Questions about the matrix below.
1) Give the 3rd entry from the end, reading row by row.
2) Give the 2nd-last entry, reading row by row.
3) Give the bottom-left entry.
4) Give the entry just right of -2.4.
5) Give the second entry, reading row by row.
6) Give the first entry in the row that holds the largest entry.
7) Give the top entry of the column that holds the largest entry.
8) Give the entry in the bottom-right corner.
[[ 0.6  0.4 -0.6 -0.7 -0.6 -1.1  0.8 -1.5  0.4 -1.6 -0.6]
 [-0.7 -1.0 -0.6 -0.7 -0.1  0.3  2.6 -0.3  1.8 -0.3 -1.6]
 [-2.4 -1.2 -0.6 -0.7  1.7  0.0  0.5 -1.1  0.2 -1.1  0.1]
 [ 0.3  0.6 -0.6 -0.7 -0.4 -1.3 -1.6 -1.4 -1.3 -1.4  0.3]
 [-0.8 -0.3 -0.6 -0.7  0.5 -0.7 -0.4 -1.2 -0.5 -1.3  0.1]
 [ 1.6  0.8 -0.6 -0.7 -1.8 -1.1  0.0 -0.8 -0.2 -0.9 -1.0]
 [-0.9 -0.2 -0.6 -0.7  0.3 -0.7 -2.2 -0.8 -1.8 -0.8  0.5]
 [ 0.7  0.6 -0.6 -0.7 -0.5 -1.3  1.0 -1.9  0.5 -2.0 -0.4]
 [ 0.4 -0.1 -0.6 -0.7 -1.6 -0.1 -1.9  0.8 -1.5  0.9 -1.0]
 [ 1.2  0.4 -0.6 -0.7 -2.3 -0.5 -2.9  0.9 -2.2  0.9 -0.9]
 [-1.0 -0.7 -0.7 -0.7 -0.3  0.2 -2.0  0.6 -1.6  0.7 -0.4]
 [-1.4 -1.0 -0.6 -0.7  1.0  0.0  2.0 -1.2  1.3 -1.2 -0.7]
 [-2.2 -1.1 -0.6 -0.7  1.6 -0.1  0.2 -1.1  0.0 -1.1  0.1]
 [-1.8 -0.8 -0.6 -0.7  1.6 -0.4  1.6 -1.9  1.0 -2.0  0.0]
 [ 1.1  0.4 -0.6 -0.7 -2.1 -0.6 -2.5  0.6 -1.9  0.6 -0.8]]
1) -1.9
2) 0.6
3) 1.1
4) -1.2
5) 0.4
6) -0.7
7) 0.8
8) -0.8

Questions about the matrix below.
1) The smallest entry?
2) The entry just right of -1.94?
3) The entry just left of -3.65?
[[-1.73  0.76 -1.94  0.76 -0.74 -0.75  3.73  0.00  0.00  2.38  0.33  3.52
   0.63]
 [-1.49 -0.11 -1.61  1.68 -0.64 -0.36  2.11  0.00  0.00  3.67 -0.05  2.01
  -0.07]
 [ 2.93 -3.13  3.11  0.66  1.59  0.82  0.38  0.00  0.00  3.93 -0.97  0.43
  -2.21]
 [-2.89  3.66 -3.03  1.30 -1.29  0.16  0.26  0.00  0.00 -0.81  1.29  0.21
   2.66]
 [ 0.66 -0.43  0.77  1.33  0.47  0.88 -0.86  0.00  0.00  2.08 -0.11 -0.78
  -0.31]
 [-0.49  0.39 -0.57  0.52 -0.10 -0.15  2.37  0.00  0.00  1.73  0.24  2.24
   0.36]
 [-1.88  0.74 -2.06  1.14 -0.82 -0.60  3.02  0.00  0.00  2.62  0.29  2.85
   0.59]
 [ 0.18  1.13  0.31  1.30  0.24  1.25 -2.15  0.00  0.00  0.17  0.43 -2.02
   0.80]
 [ 1.87 -1.39  1.90 -0.25  1.08  0.24  2.29  0.00  0.00  2.08 -0.30  2.20
  -0.89]
 [ 0.72 -3.65  0.75  2.12  0.44 -0.11  1.83  0.00  0.00  7.08 -1.31  1.79
  -2.66]]
1) -3.65
2) 0.76
3) 0.72

Questions about the matrix below.
1) The entry just right of 0.94?
2) The entry just left of 6.34?
3) The entry just right of the largest entry?
4) The entry just left of 12.25?
5) The largest entry?
[[6.98, 12.48, 16.13, 4.06, 12.25, -3.82, 4.93, 7.13, 6.34, 7.73, -12.21], [4.60, 11.93, 16.42, 0.94, 6.35, 4.49, 5.71, 9.00, 6.56, 7.73, -15.64]]
1) 6.35
2) 7.13
3) 0.94
4) 4.06
5) 16.42

data =
[[24 23 37 27 28 49 33 43]
 [44 36 38 29 46 57 22 35]
 [18 26 32 34 37 47 52 56]
 [50 24 44 36 36 22 14 38]
 [33 39 43 29 38 56 21 33]
 [57 35 37 47 30 39 61 50]
 [42 40 43 43 45 50 45 56]
 [54 27 48 39 43 40 58 41]
 [28 37 32 35 42 49 29 29]
 [45 38 37 25 40 80 51 48]
 [52 24 42 18 27 49 22 44]
 [56 48 44 50 37 56 62 36]
 [20 30 44 54 50 28 41 56]
 [35 21 48 25 22 26 23 42]]
Indices start at 0.
The entry at row 1, column 0: 44
Give the entry in row 0 and column 0.
24
The entry in the bottom-left corner is 35
The entry just left of the smallest entry is 22
Give the top-right entry.
43
The bottom entry of the column that holds the smallest entry is 23
Give the smallest entry.
14
Give the bottom entry of the column that holds the largest entry.
26
Give the entry in row 0 and column 2.
37
Give the entry at row 0, column 1.
23
The entry just right of the smallest entry -> 38
The entry at row 2, column 0 is 18
Give the entry directly below the largest entry.
49
Give the entry at row 1, column 1.
36
The entry directly above the smallest entry -> 52
The maximum: 80
The entry directly above 58 is 45
The top entry of the column that holds the largest entry -> 49
Give the entry in the bottom-right corner.
42
Give the entry at row 2, column 2.
32
Give the entry directly below 51.
22
The entry in row 1 and column 2 is 38
The entry directly below the smallest entry -> 21

Questions about the grid below. Indices start at 0.
1) Report the entry in the top-left corner.
2) Report the entry just right of the largest entry.
3) Report the largest entry.
4) Report the entry just left of -2.10.
5) Report the bottom-left entry.
6) Report the entry just right of 0.65.
7) Report the entry in row 2 and column 0.
8) Report the entry just left of the centre entry.
 2.14  -2.53  -1.60   0.62  -0.44  -3.72  -0.55
-2.90   2.29  -0.60  -1.63   2.05  -2.66   3.22
 0.72  -2.08  -3.48  -2.10  -2.95  -5.50   0.14
-1.69  -1.85   1.26  -3.23  -3.59   1.46   0.13
 3.70   1.27  -5.29   0.81   2.08   1.11  -2.34
 1.05  -6.06   1.54   2.17  -4.31   0.65  -2.22
-1.67  -1.49   2.64   2.57   0.85  -3.73  -0.43
1) 2.14
2) 1.27
3) 3.70
4) -3.48
5) -1.67
6) -2.22
7) 0.72
8) 1.26

Read these off the grid that follows.
1) The entry in the bottom-right corner?
2) The entry just left of the largest entry?
3) The largest entry in the first column?
4) The largest entry in the last column?
5) The top-left entry?
6) The 3rd entry from the end, reading row by row?
7) The entry directly below 7421?
8) The smallest entry in the last row?
[[5672 8524 6037 4975 6264 4673 5266 7213 7306 5923 6719 4847]
 [5312 6686 5786 6265 6057 5235 5923 6281 6056 5560 6719 6118]
 [5132 6686 5786 5620 6470 4860 5704 7446 5307 8095 6981 3321]
 [4232 4481 5535 6426 7500 5797 6361 7213 3557 8819 8028 3321]
 [3872 2276 9800 5942 7912 5048 3952 3718 7056 3750 3317 8152]
 [4592 6318 6539 6748 5439 4860 4390 5582 5806 7009 5673 5355]
 [5852 7421 5034 6909 6676 6547 7676 7213 5057 3388 7243 5610]
 [6572 4848 6790 4975 5645 4673 4390 4883 6556 8819 5673 6627]
 [6032 5951 6037 5458 6470 6172 5704 5815 5806 6285 6196 6118]
 [6032 7054 5786 5942 6264 6172 6361 6980 6056 4474 6719 6372]
 [4952 5951 7040 5620 4409 3923 4609 5582 6306 6285 4887 5864]
 [4232 8156 5786 7232 6470 5797 5923 6980 5307 4112 6981 5101]
 [6392 5216 4783 6587 6882 7297 7018 6048 3057 6647 8028 5610]
 [6032 3746 6790 4652 4615 5235 5485 4883 6556 7371 5411 5864]]
1) 5864
2) 2276
3) 6572
4) 8152
5) 5672
6) 7371
7) 4848
8) 3746

Read these off the table that follows. Counting starts at 0.
1) Read off the top-right entry.
2) Read off the entry at row 2, column 0.
3) Read off the entry at row 1, column 0.
4) Read off the top entry of the column that holds the largest entry.
5) Read off the entry just left of 1.69.
6) Read off the entry directly above -2.87.
7) Read off the entry in row 1 and column 1.
8) Read off the bottom entry of the column that holds the smallest entry.
[[-1.85  3.18 -2.39  2.28 -2.64 -0.50 -1.18 -1.04]
 [-1.34  0.58 -2.87  0.30 -3.03  1.69 -1.48 -0.87]
 [-1.85 -5.21  0.49 -3.81  0.40  0.50  0.19 -1.14]]
1) -1.04
2) -1.85
3) -1.34
4) 3.18
5) -3.03
6) -2.39
7) 0.58
8) -5.21

x =  6.83  -0.86  -6.99   0.15  -0.20   4.23
The 2nd-last entry is -0.20
Read off the last entry.
Answer: 4.23
The entry just left of -0.86 is 6.83
Read off the entry just left of the smallest entry.
Answer: -0.86
